Below is a small trained network, with its code and all its weights. Each question gives an input and a class and asks what happens when units are switched off, that is, made to give their printed mean instead of their output.

import numpy as np


def w(rows, s, z=0):
    codes = np.array(rows[::2]) - 128.0
    scale = np.full(codes.shape[1], s)
    scale[-1] = z or s
    return codes * scale


def f(y):
    return y / 2 * (1 + np.tanh(0.7978845608 * (y + 0.044715 * y**3)))


def log_softmax(a):
    a = a - a.max(-1, keepdims=True)
    return a - np.log(np.exp(a).sum(-1, keepdims=True))


def net(x, mask):
    res = np.array(x, float).reshape(1, 6) / 4 @ E
    y = f(res @ A[0][:, :-1].T + A[0][:, -1])
    res = res + np.where(mask, y, B[0][:, -1]) @ B[0][:, :-1]
    return log_softmax(res[-1] @ U[:, :-1].T + U[:, -1])


A, B = {}, {}
E = w([
[98,76,127,169,207,120,60,34,132,155,176,73],'x0',
[123,99,16,149,142,81,108,183,222,88,153,133],'x1',
[126,107,99,238,104,166,153,157,131,165,160,91],'x2',
[116,165,150,208,96,187,140,161,169,135,87,149],'x3',
[221,131,147,96,190,154,132,173,133,173,94,93],'x4',
[100,115,116,170,176,204,249,135,97,69,114,122],'x5',
],0.013)
A[0] = w([
[122,112,165,83,176,128,29,55,78,101,140,125,150],'neuron 0',
[149,97,100,100,162,91,89,93,184,153,155,145,253],'neuron 1',
[110,68,150,160,195,143,108,63,109,127,204,111,193],'neuron 2',
[94,107,176,94,188,69,55,108,112,184,144,105,122],'neuron 3',
[122,137,114,98,48,120,112,123,179,192,120,148,139],'neuron 4',
[108,130,117,195,74,138,117,154,131,94,164,141,220],'neuron 5',
[224,142,71,104,204,112,108,151,141,165,74,108,132],'neuron 6',
[162,167,241,107,70,178,146,105,67,184,115,133,171],'neuron 7',
[128,117,153,132,190,175,254,158,116,82,119,152,167],'neuron 8',
],0.0098,0.0049)
B[0] = w([
[133,74,164,91,118,2,119,121,109,123,6,120,231],'neuron 0',
[192,56,53,100,160,106,83,126,55,104,202,176,230],'neuron 1',
[61,64,193,122,179,136,106,62,179,154,117,111,232],'neuron 2',
[186,40,130,86,142,68,81,126,118,219,30,222,229],'neuron 3',
[125,159,70,147,87,147,176,107,163,136,180,183,191],'neuron 4',
[65,131,97,193,62,98,74,127,182,119,138,76,202],'neuron 5',
[183,131,98,208,165,193,161,187,108,132,145,167,214],'neuron 6',
[82,201,181,151,56,80,244,134,29,238,125,150,252],'neuron 7',
[86,126,155,41,149,170,163,208,162,81,30,67,249],'neuron 8',
],0.0094,0.016)
U = w([
[107,232,212,140,60,136,171,96,73,210,113,153,182],'0',
[128,159,166,68,147,186,161,188,146,68,62,93,234],'1',
[197,72,152,56,179,80,65,103,100,165,81,152,5],'2',
[219,94,85,159,208,185,92,184,132,181,189,113,162],'3',
[53,67,171,178,204,159,100,30,148,170,138,50,10],'4',
[134,139,96,54,186,104,104,114,111,1,134,164,105],'5',
[91,153,50,164,23,107,43,123,193,126,167,157,181],'6',
],0.01,0.0017)

Each question gives the input, the list of numbers given to net, and the class t.
The units are the neurons (one row each of A and B). Each row of codes is followed by its name. A weight is (code - 128) times the scale printed after its matrix; where a second scale follows, it is the last column's (A, B and U).
mask holds one flag per neuron, in row order. A switched-off neuron (its flag False) gives its mean, the last column of its row in B, instead of its output. The means were averaged over made-up inputs and are rounded, as every weight is.
A unit's drop is (log p(t) with every unit on - log p(t) with that unit switched off) / (log p(t) with every unit on - log p(t) with every unit switched off).
The circuit of an input: a set's keep is (log p(t) with only the set's units on - log p(t) with every unit switched off) / (log p(t) with every unit on - log p(t) with every unit switched off). Starting from all 9 units, units are removed one at a time, each time the one whose removal leaves the highest keep (on an exact tie, the one counted first), for as long as the keep stays at least 0.8.
circuit, biggest first: the units of the circuit, biggest drop first
unit that matters most: the unit with the biggest drop
top k neurons: the k neurons with the biggest drops, biggest first
drop when u is switched off: that unit's drop, to one decimal
input [3,4,0,-1,1,8], class 1: unit that matters most : neuron 8
input [-6,2,-7,1,6,-2], class 3: circuit, biggest first : [neuron 6; neuron 0]
input [-5,6,1,-7,-1,-5], class 6: top 2 neurons : [neuron 4; neuron 8]
input [4,3,-3,-3,2,7], class 1: top 2 neurons : [neuron 8; neuron 3]
input [-7,-7,5,-1,4,8], class 1: top 2 neurons : [neuron 8; neuron 4]
input [3,6,-1,7,2,-4], class 3: top 2 neurons : [neuron 1; neuron 6]
input [8,6,-6,4,8,3], class 3: top 2 neurons : [neuron 6; neuron 7]
input [-5,-1,-6,-3,-7,-1], class 0: top 3 neurons : [neuron 1; neuron 8; neuron 3]
input [4,0,-4,-5,-6,7], class 4: top 3 neurons : [neuron 2; neuron 3; neuron 1]
input [2,8,-7,5,3,4], class 3: drop when neuron 0 is switched off : 0.4
input [-4,5,7,3,7,3], class 1: top 2 neurons : [neuron 8; neuron 1]
input [1,2,7,-7,3,-1], class 3: drop when neuron 0 is switched off : 0.3
input [-1,2,7,-5,-2,8], class 1: drop when neuron 8 is switched off : 3.8
input [3,-3,-4,6,5,-4], class 0: circuit, biggest first : [neuron 7]
